Here is a tiny trained network, its code and every weight. The questions are about switching its units off for an input and a class, where a switched-off unit gives its printed mean instead of its output.

import numpy as np


def w(rows, s, z=0):
    codes = np.array(rows[::2]) - 128.0
    scale = np.full(codes.shape[1], s)
    scale[-1] = z or s
    return codes * scale


def norm(h):
    return h / np.sqrt((h * h).mean(-1, keepdims=True) + 1e-5)


def f(y):
    return y / 2 * (1 + np.tanh(0.7978845608 * (y + 0.044715 * y**3)))


def log_softmax(a):
    a = a - a.max(-1, keepdims=True)
    return a - np.log(np.exp(a).sum(-1, keepdims=True))


def net(x, mask):
    res = np.array(x, float).reshape(1, 6) / 4 @ E
    u = 0
    for l in range(2):
        y = f(norm(res) @ A[l][:, :-1].T + A[l][:, -1])
        res = res + np.where(mask[u : u + 16], y, B[l][:, -1]) @ B[l][:, :-1]
        u += 16
    return log_softmax(norm(res)[-1] @ U[:, :-1].T + U[:, -1])


A, B = {}, {}
E = w([
[92,123,91,247,235],'x0',
[171,77,165,210,153],'x1',
[96,76,252,240,105],'x2',
[98,32,82,156,78],'x3',
[167,83,70,177,104],'x4',
[69,33,181,138,229],'x5',
],0.0003)
A[0] = w([
[162,250,138,173,1,28],'L0N1',
[209,198,31,21,112,19],'L0N2',
[181,191,152,142,69,104],'L0N3',
[172,208,242,52,181,126],'L0N4',
[113,99,37,93,71,66],'L0N5',
[116,48,128,134,232,115],'L0N6',
[166,195,80,54,83,1],'L0N7',
[73,82,203,215,159,100],'L0N8',
[202,62,132,43,3,83],'L0N9',
[173,50,103,103,162,131],'L0N10',
[201,112,144,78,156,69],'L0N11',
[100,88,60,105,152,154],'L0N12',
[189,79,118,112,74,147],'L0N13',
[168,172,150,186,8,62],'L0N14',
[114,195,100,157,230,162],'L0N15',
[82,77,206,114,82,34],'L0N16',
],0.0022,0.00086)
B[0] = w([
[195,168,7,169,110,167],'L0N1',
[144,106,194,207,141,253],'L0N2',
[119,103,74,152,120,148],'L0N3',
[18,55,78,109,122,218],'L0N4',
[80,104,202,111,152,141],'L0N5',
[184,176,87,147,60,224],'L0N6',
[148,106,163,201,111,130],'L0N7',
[166,74,202,123,52,242],'L0N8',
[73,206,148,194,22,244],'L0N9',
[87,199,107,164,102,170],'L0N10',
[87,109,133,200,154,94],'L0N11',
[85,154,87,89,173,200],'L0N12',
[87,156,106,120,119,190],'L0N13',
[168,155,51,134,164,153],'L0N14',
[157,152,59,156,59,238],'L0N15',
[198,157,141,186,130,94],'L0N16',
],0.002,0.00044)
A[1] = w([
[108,217,79,135,175,195],'L1N1',
[73,200,134,133,36,10],'L1N2',
[194,181,109,162,108,168],'L1N3',
[138,111,144,213,117,160],'L1N4',
[59,75,250,70,75,112],'L1N5',
[94,86,147,60,184,92],'L1N6',
[166,144,126,95,95,255],'L1N7',
[186,193,166,158,83,167],'L1N8',
[95,162,134,158,46,98],'L1N9',
[215,34,249,170,141,64],'L1N10',
[81,161,186,167,197,234],'L1N11',
[196,189,75,140,211,65],'L1N12',
[88,99,125,6,180,156],'L1N13',
[215,160,72,133,200,117],'L1N14',
[89,203,71,109,145,90],'L1N15',
[173,69,137,100,164,198],'L1N16',
],0.0027,0.0008)
B[1] = w([
[176,77,127,123,65,214],'L1N1',
[82,149,221,215,86,178],'L1N2',
[112,126,49,124,168,200],'L1N3',
[113,123,101,37,124,188],'L1N4',
[233,147,41,174,99,254],'L1N5',
[63,118,85,107,178,122],'L1N6',
[68,99,121,185,135,199],'L1N7',
[75,41,95,110,189,189],'L1N8',
[62,161,180,150,119,203],'L1N9',
[172,27,215,59,3,178],'L1N10',
[146,94,24,106,115,159],'L1N11',
[200,196,82,209,35,141],'L1N12',
[38,32,75,108,185,175],'L1N13',
[157,198,64,218,54,158],'L1N14',
[164,76,196,138,87,172],'L1N15',
[110,126,135,163,72,148],'L1N16',
],0.002,0.00089)
U = w([
[242,242,240,14,247,4],'0',
[213,247,10,250,15,252],'1',
[249,248,245,6,246,4],'2',
[3,6,6,17,239,244],'3',
[9,245,238,249,9,242],'4',
[241,3,235,15,8,252],'5',
[243,242,249,18,245,4],'6',
],0.0034,0.0032)

Each question gives the input, the list of numbers given to net, and the class t.
The units are the neurons (one row each of A and B). Each row of codes is followed by its name. A weight is (code - 128) times the scale printed after its matrix; where a second scale follows, it is the last column's (A, B and U).
mask holds one flag per neuron, layer by layer. A switched-off neuron (its flag False) gives its mean, the last column of its row in B, instead of its output. The means were averaged over made-up inputs and are rounded, as every weight is.
A unit's drop is (log p(t) with every unit on - log p(t) with that unit switched off) / (log p(t) with every unit on - log p(t) with every unit switched off).
The circuit of an input: a set's keep is (log p(t) with only the set's units on - log p(t) with every unit switched off) / (log p(t) with every unit on - log p(t) with every unit switched off). Starting from the 12 units with the biggest drops (on a tie, the unit counted first), units are removed one at a time, each time the one whose removal leaves the highest keep (on an exact tie, the one counted first), for as long as the keep stays at least 0.8.
circuit, biggest first: the units of the circuit, biggest drop first
most important unit: the unit with the biggest drop
top k neurons: the k neurons with the biggest drops, biggest first
k most important neurons of layer l: the k neurons of layer l with the biggest drops, biggest first
drop when u is switched off: that unit's drop, to one decimal
input [-6,5,1,-7,-6,5], class 3: circuit, biggest first => L0N4
input [4,-2,-7,-4,-8,0], class 3: circuit, biggest first => L0N4, L1N13
input [-2,5,-3,8,6,5], class 4: top 4 neurons => L0N6, L0N10, L0N9, L0N2
input [1,-3,6,-7,-5,-2], class 3: 2 most important neurons of layer 0 => L0N4, L0N9
input [6,-2,0,-8,-4,1], class 3: circuit, biggest first => L0N4, L0N9
input [0,-8,-7,3,5,-4], class 4: top 3 neurons => L0N9, L0N5, L1N5
input [-6,1,-5,-7,-7,-2], class 3: top 2 neurons => L0N4, L0N6
input [0,1,-7,-8,0,3], class 3: 2 most important neurons of layer 0 => L0N4, L0N1
input [5,-7,6,5,7,2], class 5: top 3 neurons => L0N8, L1N10, L0N4
input [6,3,2,-3,-3,7], class 5: circuit, biggest first => L1N10, L0N8
input [6,-2,7,-5,4,1], class 5: circuit, biggest first => L0N8, L1N10
input [-2,-8,4,-6,3,8], class 3: 3 most important neurons of layer 0 => L0N4, L0N2, L0N7
input [-2,-5,8,-7,-6,4], class 3: 4 most important neurons of layer 0 => L0N4, L0N2, L0N7, L0N9
input [-2,-3,-1,6,-7,-4], class 4: most important neuron of layer 0 => L0N9
input [-4,-3,-8,6,-7,-2], class 4: top 2 neurons => L0N9, L1N2
input [-2,-8,6,-6,-7,7], class 3: 2 most important neurons of layer 0 => L0N4, L0N2
input [5,-6,6,6,0,6], class 5: 2 most important neurons of layer 1 => L1N10, L1N5
input [2,8,7,-7,-4,1], class 5: drop when L1N10 is switched off => 0.2
input [-6,-1,-1,-1,-4,-2], class 4: drop when L0N9 is switched off => 0.6
input [1,8,5,2,-3,-3], class 5: most important unit => L0N8
input [-7,7,-5,-2,1,2], class 4: drop when L0N9 is switched off => 1.4
input [3,0,3,-6,-4,6], class 5: drop when L0N6 is switched off => 0.2
